Below are the code and all the weights of a small trained network. Each question names an input and a target symbol and asks about switching units off, where a switched-off unit gives its printed mean instead of its output.

import numpy as np


def w(rows, s, z=0):
    codes = np.array(rows[::2]) - 128.0
    scale = np.full(codes.shape[1], s)
    scale[-1] = z or s
    return codes * scale


def norm(h):
    return h / np.sqrt((h * h).mean(-1, keepdims=True) + 1e-5)


def f(y):
    return np.maximum(y, 0)


def softmax(a):
    e = np.exp(a - a.max(-1, keepdims=True))
    return e / e.sum(-1, keepdims=True)


def log_softmax(a):
    a = a - a.max(-1, keepdims=True)
    return a - np.log(np.exp(a).sum(-1, keepdims=True))


def net(x, mask):
    ids = ['ΞΨαδεηλτ'.index(c) for c in x.split()]
    T = len(ids)
    res = E[ids] + P[:T]
    r = norm(res)
    for j in range(2):
        rows = slice(3 * j, 3 * j + 3)
        q, k, v = (r @ M[0][rows].T for M in (Q, K, V))
        z = softmax(np.where(np.tri(T) > 0, q @ k.T / 3**0.5, -1e9)) @ v
        o = O[0][rows]
        res = res + np.where(mask[j], z, o[:, -1]) @ o[:, :-1]
    y = f(norm(res) @ A[0][:, :-1].T + A[0][:, -1])
    res = res + np.where(mask[2:6], y, B[0][:, -1]) @ B[0][:, :-1]
    return log_softmax(norm(res)[-1] @ U[:, :-1].T + U[:, -1])


Q, K, V, O, A, B = {}, {}, {}, {}, {}, {}
E = w([
[185,104,152,138,100,157],'Ξ',
[130,120,116,141,100,131],'Ψ',
[127,114,122,153,117,129],'α',
[126,138,114,146,115,91],'δ',
[111,227,251,101,144,123],'ε',
[145,126,116,145,141,118],'η',
[137,127,98,138,118,125],'λ',
[121,134,101,148,120,130],'τ',
],0.02)
P = w([
[131,130,253,15,221,112],'0',
[122,113,111,216,126,91],'1',
[120,117,123,209,134,88],'2',
[128,115,116,208,131,95],'3',
[124,122,121,211,134,96],'4',
[119,117,111,201,134,102],'5',
[114,120,111,203,130,106],'6',
[119,120,108,200,131,111],'7',
[115,114,108,193,128,107],'8',
[108,112,106,209,127,114],'9',
],0.0031)
Q[0] = w([
[142,115,146,88,171,173],'head 0',
[125,160,127,135,145,58],'head 0',
[132,140,171,85,174,120],'head 0',
[109,116,117,131,127,93],'head 1',
[141,161,122,194,94,123],'head 1',
[155,80,70,251,71,118],'head 1',
],0.021)
K[0] = w([
[166,106,146,148,133,246],'head 0',
[91,63,70,155,144,62],'head 0',
[151,89,42,159,150,241],'head 0',
[145,155,159,91,125,192],'head 1',
[38,152,153,16,204,98],'head 1',
[103,118,216,7,152,85],'head 1',
],0.011)
V[0] = w([
[176,171,138,124,86,48],'head 0',
[117,112,80,189,93,126],'head 0',
[214,132,148,99,107,166],'head 0',
[2,118,70,78,34,101],'head 1',
[130,202,47,127,170,166],'head 1',
[200,137,147,47,13,182],'head 1',
],0.0078)
O[0] = w([
[74,124,160,126,109,84,246],'head 0',
[131,157,92,130,83,174,212],'head 0',
[78,153,87,129,144,77,38],'head 0',
[122,97,191,214,117,158,32],'head 1',
[248,78,82,191,89,142,156],'head 1',
[133,212,139,141,36,135,3],'head 1',
],0.011,0.004)
A[0] = w([
[37,226,240,154,2,173,121],'neuron 0',
[153,191,248,3,218,173,106],'neuron 1',
[241,186,123,196,28,70,2],'neuron 2',
[25,251,156,85,104,101,115],'neuron 3',
],0.0072,0.007)
B[0] = w([
[181,82,101,153,216,85,220],'neuron 0',
[128,119,68,252,80,164,171],'neuron 1',
[3,147,98,248,32,77,137],'neuron 2',
[171,108,144,148,107,217,254],'neuron 3',
],0.011,0.0073)
U = w([
[204,240,119,72,68,165,212],'Ξ',
[159,254,211,196,203,135,168],'Ψ',
[32,134,57,153,166,240,2],'α',
[67,117,218,109,162,79,228],'δ',
[142,125,193,78,46,164,158],'ε',
[132,167,58,72,193,48,197],'η',
[91,158,57,198,30,63,86],'λ',
[217,36,69,167,141,157,45],'τ',
],0.0082,0.0042)

Each question gives the input, a string of symbols that net reads in full, and the target symbol t.
The units are the heads (3 rows each of Q, K, V and O) and the neurons (one row each of A and B). Each row of codes is followed by its name. A weight is (code - 128) times the scale printed after its matrix; where a second scale follows, it is the last column's (O, A, B and U).
mask holds one flag per unit, heads first, then neurons. A switched-off unit (its flag False) gives its mean, the last column of its rows in O or B, instead of its output. The means were averaged over made-up inputs and are rounded, as every weight is.
A unit's drop is (log p(t) with every unit on - log p(t) with that unit switched off) / (log p(t) with every unit on - log p(t) with every unit switched off).
The circuit of an input: a set's keep is (log p(t) with only the set's units on - log p(t) with every unit switched off) / (log p(t) with every unit on - log p(t) with every unit switched off). Starting from all 6 units, units are removed one at a time, each time the one whose removal leaves the highest keep (on an exact tie, the one counted first), for as long as the keep stays at least 0.8.
circuit, biggest first: the units of the circuit, biggest drop first
most important unit: the unit with the biggest drop
k most important neurons: the k neurons with the biggest drops, biggest first
heads that matter: for each layer, one digit per head in row order, 1 if its drop is at least 0.15 and else 0, layers parted by /
drop when u is switched off: that unit's drop, to one decimal
input η τ Ψ α τ Ψ λ Ψ, target η: circuit, biggest first => (head 1)
input α α τ λ λ η τ λ, target α: heads that matter => 01
input Ψ α η Ξ τ τ Ψ, target Ψ: heads that matter => 01
input λ τ Ξ, target λ: circuit, biggest first => (head 1; neuron 2)
input ε Ξ Ψ α Ψ α α α ε Ψ, target ε: heads that matter => 11
input λ α η η τ Ψ τ α η, target λ: circuit, biggest first => (head 1; neuron 2)
input ε Ψ τ, target α: 3 most important neurons => (neuron 3; neuron 0; neuron 1)
input λ α ε Ξ τ Ξ λ, target η: circuit, biggest first => (head 0; head 1)
input δ δ Ξ α α α, target δ: heads that matter => 00
input η τ τ Ψ α, target η: heads that matter => 01
input α λ ε τ τ α, target δ: 2 most important neurons => (neuron 1; neuron 0)
input τ ε τ Ξ, target λ: 3 most important neurons => (neuron 1; neuron 3; neuron 0)
input Ψ λ τ τ λ, target Ψ: drop when head 0 is switched off => 0.0
input Ξ δ τ τ, target Ξ: drop when neuron 3 is switched off => 0.1
input η τ τ Ξ, target η: drop when head 1 is switched off => 0.4
input ε η Ψ τ ε τ τ Ψ, target ε: most important unit => head 1
